The items form a tree under R. A name lists the branches taken from the top; the branches are w c b y t z. The symbol n goes to the parent.

Trace:
Each answer is a row, close to the row of the item it stands for.
[ -52   26  109   -9  -10  -17   84 -149 -138  -16  -69 -125  -87   33 -166  -77  -58  -32  -48 -113   81  150  108  164  -53  -83   50 -127   23    3  100  -47  173  -64   49  -96 -122   39 -107   67  -54  174 -235  -75  -43   42 -208   13  -61  153   28  -90   14  120  130   96  135   61  131 -258  -23 -125   11   70  -73  -23  142   61  109  -91   66   45  147 -111  -43   91  -41  -54  231 -228   53   40  -13  134  -14  -29  -14   50  -62 -157  -44  152  101  125  125  -33   77  -43   83 -103 -190  -50 -174  -87 -129   -3 -151 -220 -112  118 -206   43  260  -59  119   43   32 -173  145    6  169  280   -4  -32]
n: [ 102  175  -10    3  -58  132  105 -136 -142   28   26 -167   -4   89    0 -135   61 -100 -135  -32  123   88   62  126    6 -205   40 -135   15  -11   95  -43  231   -8  -90   45 -142   65 -105  133    5   97 -257 -167  -46  106  -63   35    8   46   70  -30  -60   85  150  127  134   76  122 -325   21   21  110   87 -103   59   70  104  262 -131  -84  182  244  -37  -79  171 -110  -87  183 -202   63 -123  -46   52   64 -183  -21   41 -109 -109   24  272  -32   93   76  -34   83  119   30 -124 -266   12  -66    5 -101  -80  -91 -168  -32  -36 -212  -29  188 -104  204  -19    9 -185  149  -22  218  153   68  -39]
c: [ -59   65   28   12  -88   10  148 -187 -111  -43   22  -89  -49   72 -102  -17  -18  -23   17 -124  118   96  140  143  -32 -148   23 -187   34  -20   53  -82  182  -30   13  -89  -95   36 -138   38 -153  146 -232  -86  -99   64 -170   76  -26  137  102  -71   -3  150  113   63  193   65  154 -242  -23  -96  -27   71  -30  -61  180  129  100  -67   20   41  166 -101  -49   95 -155  -85  297 -262   92   -1  -15  166  -13  -42  -63   87  -41 -123  -28  111   51  154  166   36   86    0   97  -75 -194  -37  -56   -8 -111  -22 -100 -221 -105   85 -211  -70  211 -118  218  -78   12 -212  154  -14  168  319   30   -6]
n: [  27  206   77  -16   17   93  138 -157 -213   73   47 -121  -22   42   61  -81   53  -67 -104  -23   59  105   39  142   -5 -247   61 -129   81  -48  110  -62  140   12  -76   43 -160   41 -142  135   31   45 -294 -147  -95   92 -107    9  -24   -5  126  -41 -165  112  102  200  160   67  115 -285   15  -20  131   19 -158   22  166   98  199 -144  -53  131  240  -35  -76  137  -70 -107   61 -230   71  -60  -72   76   12 -102   44   76    7  -29  -39  217  -13  194   49  -29   90  103   95 -126 -202   50  -31   81 -109  -78 -116 -139  -35  -47 -237  -82  200  -15  198  -59   12 -190  121  -51  197  169    8  -14]
c: [ -31   14  104   44  -45   -9   69 -203 -238  -45   25  -99 -140  -19 -128  -57   -1  -90   29 -134   68  157  140  124  -72 -148   -6 -208   63  -22   92  -41  184  -21   26  -37  -79   -1  -67   28 -101  163 -253  -34 -108   54 -213   53  -43  145    8  -98  -37  138  146  115   86  100  113 -242  -43 -102  -32  101  -50    0  178   75  157  -77   15   76  176  -88 -106   65  -40  -53  216 -264   39    8  -31  199  -54  -45   19   66 -115 -131  -26   96   86  106  140  -27  101   32  120  -96 -187  -69  -53  -48 -162  -32 -112 -159 -134   69 -166   16  230 -143  170  -36   48 -186  146   11  146  293   16   29]
n: [  35  191   52  -31   82   21  156 -207 -169   36   32 -117  -19   21   23 -128   60 -161 -113  -71  119   70   69  117  -24 -271   19  -93   90  -64  112  -53  160   11  -79   76 -158   87 -145   54   12  120 -192 -136  -80   40 -125   -2   18   27  107  -25 -119  106  122  119  134   95  135 -273  -25   40  176   57 -157   76  102  124  213 -145  -75  199  232  -34  -82  101  -57 -121  169 -251   93  -50   13   20   28  -84  -28  102  -43  -79  -35  176   46   70   86  -29   28  103   39 -149 -189    4  -12   62  -55   11  -98 -122   19    3 -200  -16  198  -12  183    4   32 -169  171   38  179  216   28    6]
c: [-108    7    9    0  -30    6  139 -183 -130  -78    6  -88 -110   73  -84  -64  -58 -134   18 -162  103  120  132  146   51 -117  -22 -198   23  -41   64 -109  162 -106    7  -79 -170   -7 -122   43  -76  146 -249  -83  -51  -13 -212   25  -22  130   63  -90  -18  179  115  155  108   75  162 -298  -19 -107   36    0 -130  -12  174   29   93  -74  107   57  136 -106  -43  109 -119  -75  243 -199   74   30  -44  158  -32  -76  -53   39  -76  -95  -10   71   75   90  159  -23  122  -67   66  -38 -218  -46 -123   10  -68  -70 -138 -219  -94  111 -214    9  210 -239  181  -70  -17 -216  125   17  181  369   64    2]
n: [  42  168   44  -41   16   86  131 -151 -221  118   17  -94  -45  144   54 -156   11  -80  -88  -37   78  107   51  129  -10 -223   54 -141   55  -10   46  -75  136  -48  -23   20  -94   86  -98  143    7   65 -245 -122  -62  112 -145   12  -65  107   85  -62  -80   90  121  138  128   42   67 -275  -35   70  161  -47 -162   56   92  176  221  -72  -66  159  257  -62 -117  100 -128  -98  113 -195   92  -14   28   47   51 -145 -137   38   -5   -2  -26  200  -16  117   76  -32   60  108   99  -82 -246  -78  -14   82  -21  -92  -32 -109  -45  -76 -214  -26  136  -41  206  -55    9 -174  128    4  195  178   62  -40]
n: [ -25  275   -9  -62 -238   49  103   47  -46  -85  -43   -4 -158  -81   38  -65   29  -36 -145  205   82  102   28  137  186 -158   43  144   -4  -16   11  108  -62  -30  -70   24  117   80   99 -141  -31  -76   50  -15  -66   68   41  -81   40 -213  130   24   20  -51    9   -4  154  -38  100   73  -42   79  117  216  -39  102 -207  -14  276  -93  114  247  126   25   48   16 -163   58  -24  238  142   38   12  -31  132 -187    7  158    9  -87  -76  -12  -49  163  136  -95  -36   55 -187   45   97   88   56   83   -2  103  122  -95  206 -293  -73   74   50   24  110  -76  -35   89   28  -76 -138  136 -231   20]
c: [-261  -31  178 -152  -36  204 -108  -50  -32 -221  138  110 -153  147  -18  108   87  111 -120  159  -66 -101   57    0  -59  -23   94   54    3  -68  -38  -21 -169  255  -32   30  162  -95  169   -3 -244   58   46  106   85  -30    6   29   73 -144   45   56  160  -26   98  -95  -92 -128   68   81  -26  174  -92  154    0 -149   71  -46   -1  162  -14   20  -84   41  -89  -64  -62  115  -90  -12   85   59  -45    4  111  -20  -59 -131  150  -60 -231  227  -89 -134  130  -51  186  310  -31  -29  343  150  -26  -28   37 -106 -116  -18   88  -78   64    4  -70   77  167   -9   -3  126  -82   17 -178  -91   53 -134]
b: [-137  -14  109 -151   83   96  -51   70 -104 -156   79   94 -153  229  -28  178  -15    1 -169  105  -41   36   75 -132  -45  115   99   -3   85   20   77   45 -118  243  -24   79  131   -9  102  138 -248   17  173  -95  183  -71   64   34  158  -35   61   87  191   67   17  111 -201  -28   12   74  -49  113   19   62 -130 -160  161   52   -9  193   18  -42 -105   93   25  -40   43  108   27  -47   -9  107   30  -61  110   36 -117   13  190  -48 -237  210  -77   -9   36  -48   87  215 -111  -80  298  100   28  -40  174 -247 -146   14   54  -72   43   -3 -152   -6  181   81   93  163  -96    5 -161  -67  147  -68]
n: [-302  -47  119 -144   -6  175  -97   11  -17 -165   70   54 -133  109  -37   91  -12   74  -89  173  -46  -96   -7 -111  -53  -24  109  118   10  -77  -14   39 -150  187  -48   72  163  -45  117   16 -224   76  -14   64   30  -55  -10   11  142 -169    8   85  185  -36   68  -83 -141  -94   44   19  -32  229 -191  118  -21 -140  120  -92   -5  182   36   -5 -109   17 -126  -87 -143  154  -75   25   47  126  -91   72  183    5   -9  -41  206  -61 -271  292  -62  -76  166  -33  194  267  -28   16  277  196  -18   -3   73 -180 -130   -8   35 -107   69    4 -106   78  181   25   42  161  -57   -4 -117  -88   65 -114]
t: [-229  -29   51 -221   59  128  -80  -72   25  -76   92   18 -163  121   26   79    4   92  -59   84   17  -49  -28  -20  -52  103  203   35  -26   80   62  -42 -178  272    1  -42   99 -128   84   15 -173   19  -48   41  -87   70   22  218  -82 -171  -25   92  125 -110  -60    4 -138 -184   30   -1  -31  183 -230   66  -31  -66   77 -143   30  226   47   26 -208   32 -130  -27  -40  175 -108   45  122  -10   -2   20   89   32  -17 -137  166  -73 -157  173  -59  -12   36    1  378  192  -41   40  257  141   10   18   14  -63 -225   21   29  -34  177   -8 -142   98  227  183   47   95  -94  -37   29  -99   -3 -205]
n: [-314    3  124  -76  -56  130  -92  -52  -51 -157   97   70 -134  163  -42   95   51   68  -92  119  -34  -76   21  -17  -39    9  114   14   35   -9  -63   38 -145  231  -45   62  118  -57  131    8 -202   26   55   82   80  -69   23   23   93  -87  -29   68  167  -27   87  -40 -185 -127    5   49   -8  160 -199  189   -7 -137  173  -40   22  134   36   73  -65   53 -102  -36  -90  142  -83    3  117   58  -84   72   85   96  -48  -95  179  -71 -232  274  -70 -101  115  -31  187  233 -115  -76  301  155    4  -15  114 -152 -110   -1   49  -74   67    8  -79   12  206   -6   25   73  -88   66 -125  -78   28 -123]
n: [ -63  229  -18  -42 -238   51   56   42  -44 -104    8   25 -130 -121   20    1   80   29 -128  137   87   68  -11  236  220 -186   12  139  -29  -45    7   21  -23  -68  -65  -35  123   93  126 -123   -6  -66   14  101  -71   26   59  -80   57 -174  108   56  -35  -81   -4  -34  189  -27   49   45   -7  145   88  177    4  130 -203   18  214 -141  101  296  206   -6   37   42 -188   20  -14  192  140   19  -32   54   77 -163   56  145  -60  -16 -115   22  -92   98  153 -114  -77    8 -239   37   46   82   16   68  -29   55  140 -146  143 -253   13   97    1   49  110 -143  -55   94   75  -46 -231  145 -181   36]
y: [  28  150  107    2    0   97  126 -143 -163   63   21 -119  -11   69    6 -141   24 -107  -88   16  117   77   56   70  -44 -262   55 -119  142   -5  124  -12  201  -16    9   36  -72   69  -82  124   31   90 -267 -182  -75   70 -170  -15    4   -4   66  -10  -95   92  126  125  151  -26  119 -311    5   35  119   36 -128   41  154   97  151  -64  -70  131  265    6  -68  104 -137  -91  169 -224   43  -35  -45   40  -25 -146  -46  104  -18    2  -30  252    8  139  131  -53  130   60  108 -145 -199   13  -37   81 -107  -22 -103 -124  -30  -21 -249  -44  133  -64  213  -28   42 -180  136  -13  151  192  -18  -10]
c: [ -22   40   65    4  -45  -38  143 -196 -137   -2  -50  -84 -110   51 -104 -125  -67  -11   36  -78   38  112  134  100  -57 -196   47 -183  -57    6  139  -62  183  -92   32  -36 -142   65 -106   20 -115  235 -257 -122 -130   61 -220   44  -17  146    0  -98  -52  147  159   44  132   81  138 -264  -60 -129   20   59  -55  -31  200   91  101 -157   43   61  136 -115  -77   50 -158 -147  200 -273   53   39  -47  135  -18  -77  -85   87  -91  -92  -18   80   63  108  133  -61  108  -67  133 -121 -177  -44  -75   16  -37  -53 -149 -189  -93   50 -229  -24  219 -184  131  -50   70 -199  109   15  145  306    3  -41]
n: [  67  196   78   -8   42   93  131 -140 -240   87   26  -65  -30  103   32 -123    9 -108 -101  -32  117   86   25   99  -51 -297  -10 -130   42   13  109  -59  183  -10  -19   23 -181   59  -58   76   40   49 -224 -172  -63  143 -122   -9   24   64   63  -44  -54   88  123  138  100   43  112 -212  -12  -12  108   11 -151   42   84  118  214 -116  -64  142  243  -40  -60   98  -54 -112   78 -275   35   -6    0   27   37 -107  -54   95  -54  -37   27  177  -14  128  131  -26   49  127   79 -116 -179    2  -63  134 -104  -31  -58 -111  -44   -9 -194   27  166   -3  239  -20  -10 -150  186  -22  203  203   70  -38]
n: [ -54  292  -28  -59 -186  102   50   22  -23  -97   57   31  -98 -201   13  -14   42   36 -136  229   53  103   -8  155  141 -103   51  129  -78  -77   -6   72  -39  -59  -47   52  190   57  138 -157  -27  -84  -39   67  -52  100   62  -50    5 -257   65   60   33  -27   46   -1  200   33   -4  114    9  -21  101  216  -38   47 -214   -9  181  -69  108  298  176  -16   30   -6 -167  -14   52  174  127   60   22   36   68 -179  -21  185   11  -89  -81   11 -125  150  206 -141  -91   10 -204   30   78    5   86   58  -22   43   99  -84  193 -240  -13  138   65   53  112 -121  -76   88  118  -80 -181  149 -297   99]
w: [  -3   10 -107  270 -153   40 -101  -11   34   16  -32   51  -52  -67  -41 -127  -88   78 -137  -56 -177  121 -117  213  112   28 -114  -69   46 -113  -33  148  -64 -177  162   -3   59  133  117 -136  -25  -34  160   62   20  -78  249  -47   51 -180 -191  -13    4   62    4  -50  101    3   23   83  -53  -52  177   59  134  -50  -23 -171  218 -108  -33   62   72 -140  -35   15  142 -139 -223   47   26 -216  137  -71 -297  -48   69   75  -67  263   50  -45  109  -52   83  177   63 -151    0  108  -46 -306  -57   60    8   18 -236   62   70   29   22   82  -61  138   22  160 -109  147 -204 -167   45  -47 -138   44]
n: [ -28  280   27  -18 -220  114   42  -39  -20  -64  -14   -8  -91 -164    1  -53    6   73 -157  184   95   91   60  134  216 -163   67   31  -30  -51   -1   86  -73 -162  -93    6  104   46  148 -161  -10 -111  -15   46  -32  108   52  -67   19 -184   37   54  -27 -129   45   42  208    6   68   46    1  144   90  338   -4  147 -200   -8  214  -82   61  254  188  -18   97   -1 -256  -14   21  207  150   41   -6    4   88 -229    6  247  -60  -37  -80  -17 -117   78  197 -112  -59   78 -212   39  104   79   46   52  -26   57  140 -112  178 -224  -47   49   13    3  101  -36  -75   91  121  -17 -140  198 -210   38]
c: [-273    9  158 -185   32  169  -37  -76 -112 -216   63  131 -178  100   49  111   59   53  -96  144   -9  -25   23 -108  -61   26  130  107  -26  -47    5   17 -148  256  -45   14   87  -70  234  -13 -236  100   76  113   36  -88    7    7   70 -135   26  122  177  -42   85  -74  -84 -108  -18  110   10  118 -121  111   48 -120   94  -14   24  207  -17   22  -97   27  -97  -77  -87  216  -89   -3   91   76  -52   57  116   31  -27  -29  174  -97 -314  257  -67  -66  136  -28  197  282  -52    0  291  200   33   16   99 -135 -110  -19   92  -52   57   23  -75   26  206   53   69  161  -92  -64 -113  -11   42 -147]
n: [ -37  261    4    5 -205  143   42  -23   21 -101   54    2  -57 -161  -10  -53   42   -3 -196  185  105   65   -6  167  189 -154  101   66  -62 -117   17   32  -58 -137   -5   44  125  110   93 -108   -4 -132  -33   65  -82   26   94  -81   28 -161   84   -1   34  -54   79    8  207  -47   10   73   -9   77  156  161   17  135 -231   24  167 -128   73  277  201   13   83   44 -237    8   38  214  141   87   18  -27  133 -137    6  157  -34  -87  -39  -72  -78  121  238 -114  -45  101 -217  -46   44   80   63   63  -85   49   99  -92  192 -286  -26   72    2   28   52  -77  -46   98   60  -44 -129  149 -213   32]
w: [ -23    2 -171  262 -150   39 -141  -34    5   62  -13    6  -66   -6  -68 -113  -80  114 -171 -148 -190   39  -97  190  118    3  -72 -132   34 -115 -145   92 -125 -197  198  -17   85  195   88 -100 -108  -74  234   71   78 -111  267  -71   73 -139  -78   32   -2   63   22   37  113   -9   26   86  -14 -117  238   53   96  -16  -86 -124  198 -123   -5   45   47 -157  -59  -51  185 -164 -209   85   54 -134  164 -125 -230  -15   71   69   -9  144  -87  -93  150  -58   49  249   85  -57    9   48  -65 -299  -47   37   20   47 -165    9   30   53    2   79  -49  134   20  175 -146  132 -164 -191   16    8 -163   44]
w: [ -61  -87 -122  358 -141  109 -157   25  -35  109   34   99  -63  -88  -21 -151  -49   68 -245 -140 -292  -94 -153  231    4   31  -73  -58  -37 -122 -132   12  -58  -49   45   33  -28   -8   68  -47   33 -102  133   66   38 -125  153  -57  158   17 -111  -75 -138   26   37   39   47  110  110  119  -34  -40  290   53  234  111 -114  -53   80 -138  -11    7  -55 -187  -86  -25   89  -97 -207  -60  -39 -202  142  -13 -301   43  229   31  -30   63   30  -53  172 -210  -33  173  -21 -104   29   94   -4 -183 -126  -43  -24   34 -104  -53  -59   -3   27   98 -122  201  112  110 -147   32  -66 -156  184   -3  -24  -24]
n: [ -91   16 -105  263  -91   44 -135  -84   -2   87   -7   18  -92  -70  -47  -92  -71  151 -149 -144 -247   -8 -100  152   95   30  -99  -57  -14 -191  -76   59 -143 -194  161   54  110  179   84 -150  -32  -36  255   49   90  -10  221  -52   55  -97 -144   51  -19   65  -27  -42  188   -9   44   80  -13  -94  215   61   53  -71 -104 -140  233  -84   -1   88   83 -111   -4  -21   93 -206 -204   29   12 -150   94  -82 -284   52   -5   94  -11  246  -23  -57   98 -142   60  178   18  -66   -6   65  -12 -269  -29   53   -6   32 -168    1   61   21   32   97  -58  180   20  136 -151  124 -227 -114   38  -11 -116   21]
z: [ -21  -76 -171  201  -90   78 -137 -160  -32   54   69   -1  127   -4  -85 -124 -126   94  -90  -93 -172  -38  -37   61  -37  -44  -67  -98   23  -82 -148  128  -29 -157  118  -11   14  199   78  -97    0  -61  186   37  -14 -147  170  -23   44  -56 -160   57  -51   17   10 -246   87  -24  -31  -57  142 -127  195  -21   28  -51  -96 -247  216  -52 -129   14   15 -115   80  -29  193  -87 -191  -48  -10  -59   57   14 -244  129  -14 -122  -64  175  -51  162   48  -66   36  217  107  -11  -11   67   22 -322   70  -27  -12   15  -28   33   80   -5   -3  103   64   65  -26  103 -223   69 -157 -160   -2 -150 -104   35]
n: [ -26   22 -134  317 -148   34 -123  -25   10   39   -5   51  -90  -41  -47 -139  -31  125 -167  -99 -232   82 -103  224   89    6  -90  -70    9 -181 -109   44 -111 -271   87  -16   80  171  113 -114 -112  -61  215   55   32  -14  251  -45   62 -110 -201   41   26   62   99  -94  117   -7   61   52  -39 -155  234   35   50  -75 -119  -45  190  -97  -20  111   90 -136  -13  -19  177 -184 -214   29   58 -136  113  -51 -233   17   46   95  -61  248  -47  -63  103  -92   23  176  -11  -14  -10  129   27 -257  -66   27  -10  -26 -178  -15   29   35   -4  125  -39  119  -18  208 -187   97 -175 -150   73  -27 -139   26]
b: [ -13   11  -30  225  -92  -42 -122   59  -71   24 -123   48  -73   41  -85 -134  -64   80 -227  -93 -205  112   -7  -14   74  172  -67 -109   89 -121  -27  142  -44 -160  221   78  120  171   30   40  -17  -80  273 -102  171  -95  275  -28   98  -75  -71   34   31  144  -56   44   27   91   54   84  -39 -117  286   32   61 -181   33  -49  167  -70   -1  -14   92  -60   75  -13  180 -154 -102   99  -27 -106  262 -178 -129  -24  -19  119   10  181  -38  -54   83  -53  -74   74  -27  -29  -57    0    1 -319   46  -27  121  -58 -220   39  -20   80    5   23  -81   53  -20  205  -65  139 -162  -99   -5  -82   51   24]
n: [ -50   12  -88  238  -74  -30 -138  -46   89   64   -4   60 -134  -23  -23 -148 -111  129 -135  -86 -174  100  -52  201   81   -7  -36 -140   40 -173  -77   25 -115 -243  156    0  136  172  167 -143    1 -116  172   74   -4  -46  204 -103   70 -128 -145   29 -103   54  -85   30  120   60   64   76 -106  -64  216   14  110  -74  -56 -109  163 -109   32   65   51  -69  -19   57  204 -183 -180   19  -49 -116   73  -79 -222  -20   46   58   24  237  -70  -97  101 -183    8  234   35  -49  -48   57   45 -261  -58   55  -45   53 -239   31   12   45   38  144  -31  157    2  177 -161  121 -135  -88   72  -16 -101  -12]
z: [ -41  -19 -151  205 -105   85 -127 -205  -39   82   32  -11   99   -8  -55 -195 -127   65 -122  -90 -175   -2  -26   38  -37  -58  -13  -77   51 -112 -129  155  -42 -137  148   14   86  248   87 -105  -10  -71  163   62   57 -101  216 -100  -39 -112 -179   24  -43   12  -20 -213   77  -12  -39    3  147 -108  166  -36   50 -104 -102 -186  229  -73 -134   32   85  -73   77  -66  191 -120 -179  -58  -49  -56   82  -65 -191  145   67  -89  -73  143    5   71   72  -84   24  162   39  -58   12  136  -14 -317   -5   76  -72   23  -43   41   61  -30   18  117    3   49  -30  113 -125   67 -194 -115   12 -138 -105   59]
n: [ -45   31 -160  331 -168   55  -91  -41   20   84  -50  -16  -90  -74  -67 -149  -52   77 -150 -114 -217   99 -130  180  109   18 -110  -59  -32 -165  -52   88 -120 -190   94  -18   63  139   58  -98  -17  -96  232   65   29  -38  295  -85   50 -125 -156    7   20   82  -18  -28   86   50   23   32  -58  -62  220   60  112  -46  -97 -109  211 -148    0   97   96 -127  -26  -41  151 -197 -117   11  -32 -119   99  -77 -232   47   76   58  -18  151  -18  -90   97  -78   21  236  105  -23  -17   82   -4 -286   -5   25   40   65 -170  -20  -34  -19   30  111  -59  198   23  156 -162  138 -131 -153   68   21 -168   49]
z: [ -41    7 -165  184  -62   88  -98 -171  -82   95   97  -24  109   55  -61 -150 -176   73  -96 -137 -163    2  -68   96   40   11    3  -54   41 -142 -142  150  -61 -162  132   33   55  221   80  -82  -26 -131  214   53   16 -107  221  -63    6  -90 -113   31  -88   19  -19 -223   77   -4 -110  -18   96 -106  195  -67   74 -100 -158 -254  236 -127 -131  -15   91 -161   76  -22  175 -126 -152  -71   36  -72   31    2 -196   93   42 -138  -28  207   28   12  103  -58   10  195  106  -48    2  128   18 -313   67  -10   15    3  -77   28   30  -15  -12   20   52   33 -111  107 -202   48 -210  -45   80  -93 -117   54]
n: [ -50   52 -158  293 -122   33 -105  -36   57   23  -22   46  -97  -46  -71 -127  -44  137 -142 -139 -206   84  -90  214   87   84  -76 -102    5 -112  -62  101  -92 -149  117    0   90  184   71 -108    1  -57  193   53   26  -47  257  -77   80 -157  -90  -27   -7   87  -22  -53  129    7   54   66  -71  -17  253   75   77  -40 -128 -128  213 -182  -47   51   96 -120   -9    7  198 -166 -227   31  -12 -125  130 -112 -237   25   63  114  -27  134  -59  -99  133  -85   25  222   88  -22   -7   60   19 -356  -10  -19  -34   34 -150   -3   38   51   48   98  -49  209  -22  147 -140  174 -173 -118   10    5 -104   37]
b: [   6   18  -53  293  -74  -25 -235  139  -16    7  -22   28  -49   -7  -53  -73  -65   85 -221  -73 -281  136  -15   25   48  175  -91  -76   59 -177   27   63  -36 -126  146   68  124  203    4   21  -77  -69  230  -43  126  -85  299  -74  135  -78  -99   27   53   93  -34   68   56   32   25  137  -40  -82  283  -33   -2  -97   72  -29  124 -112  -51  -16  122  -93   45    8  175 -172 -120   15 -113 -119  183 -175 -111  -13  -68  146  -14  186  -36 -122   90 -127  -13   97   45   30  -58  -33  -61 -295   10  -15   92  -71 -232  -13  -42   98   42   22 -112   69    9  224  -98  101 -126 -111   -3  -69  -12   70]
n: [ -39  -23  -61  266 -108   56 -152    1   52   57  -92    4  -65  -13  -64 -146  -74  108 -148 -142 -154   41  -68  172   84   47 -140  -99   -8 -136  -89   68  -90 -215  130   63   33  134   89 -130   -1 -120  151   61   45  -26  251 -120  117 -115 -150   68  -20  -10  -20  -23   95   24   24   76  -64 -140  235   48  104    1  -62 -130  198  -69    3   93   44 -128  -41   -8  136 -227 -264   61  -10 -154  129  -93 -272  -15   56   93    0  226  -62  -80  105  -54   18  112   60  -42  -57   52  -29 -261  -52   60  -11   88 -188  -29  -14   46   66   85  -86  139   43  200 -166  119 -195  -71  -30  -74  -97   -8]
t: [ -45  -15 -100  203   18  125 -145   31   75  105  -52  -53 -143   55    3 -160 -175   59 -154  -61 -175   71 -164  241  -38  139   26 -167   38  -49  -67   13 -151 -126  119  -69  128   70    5  -89   34  -64  111   11  -42   80  222   74 -129 -149 -128   81  -86  -34  -94   76  159 -112  -20   -2  -96  -32   85  -13   14   -9  -91 -159  201 -127  203   73   60 -137 -197   63  184  -87 -215   34   64 -268  174  -44 -192    6   24  -47  -26  241 -129  -86   58  -22  -98  168  245  -28  -38   48  -93 -133  -12   76  -12   87 -288   94    0  151   44   15 -115   85  127  281  -26   87 -154 -117  147   -5 -108    8]
n: [ -44   -3 -134  268 -145   75 -172   -5  -17   30  -33   30  -83  -62  -69 -122  -75   91  -68 -139 -205   65 -176  238  145   56  -96 -124  -83 -119 -148   43  -81 -179  145   25   70  154  117  -79  -31  -65  194   19   -8  -15  173  -80   93 -169 -118   17   -4   50   -2  -62  123   49   15   61  -40 -125  186   52   49  -93  -68  -83  208  -93  -43   91   67 -148   13   28  195 -204 -186   32   14 -176   86 -111 -307  -24    6    0  -31  248  -37  -92   80  -95   97  203   77  -97   21  125  -34 -265  -16    2   -7   27 -186   13    1   82   36  118  -64  144   65  145 -126   93 -197 -187   89   34 -170  -11]
t: [ -35   45 -142  266    4   26 -128   56  114  133 -102   11  -66   52   -4 -209 -132  115 -109  -94  -58   64 -132  201   36  188   35 -151   34   17    0   41 -128 -102  126   -9   77  -11   13 -147   98  -90  108   35    9   44  218   81 -171 -227 -135   69  -84  -11 -116   66  186  -59   29   40  -73    3   70   -7  -19  -26  -24 -200  108  -92  107   51   37  -90 -139   65  165  -83 -188   46   17 -251   64  -54 -269    2   69  -14    6  236  -42  -68   21 -112 -100  148  206  -41   11   95  -72 -200   10   22   -2   71 -292   36  -18  134  130   86 -170  152   35  239    6   97 -154 -116   86  -47 -104   -3]
n: [ -65  -48 -121  309 -130  113 -144  -99   34    5  -21   37  -87   -1  -10 -112  -84   75 -141  -66 -205  -19 -108  244  116   76 -114 -131    8 -125  -91  115 -133 -194   95  -17   88  144   64 -171   31  -74  231   25   11 -102  231 -104   32 -170 -137  -20   16   27   51  -46  109   57   48   94  -47 -130  185   59   88 -104  -16 -177  189 -114  -32   91   70 -166  -60  -38  196 -164 -211   -4   22 -183   81 -101 -257    6   49   15  -47  238  -50 -117   77 -145   18  188  108  -29  -32  104    5 -286  -55   11   14   54 -188   53   18   49  -16   54  -72  144   87  121 -129   91 -215 -173   90  -29 -139   -9]
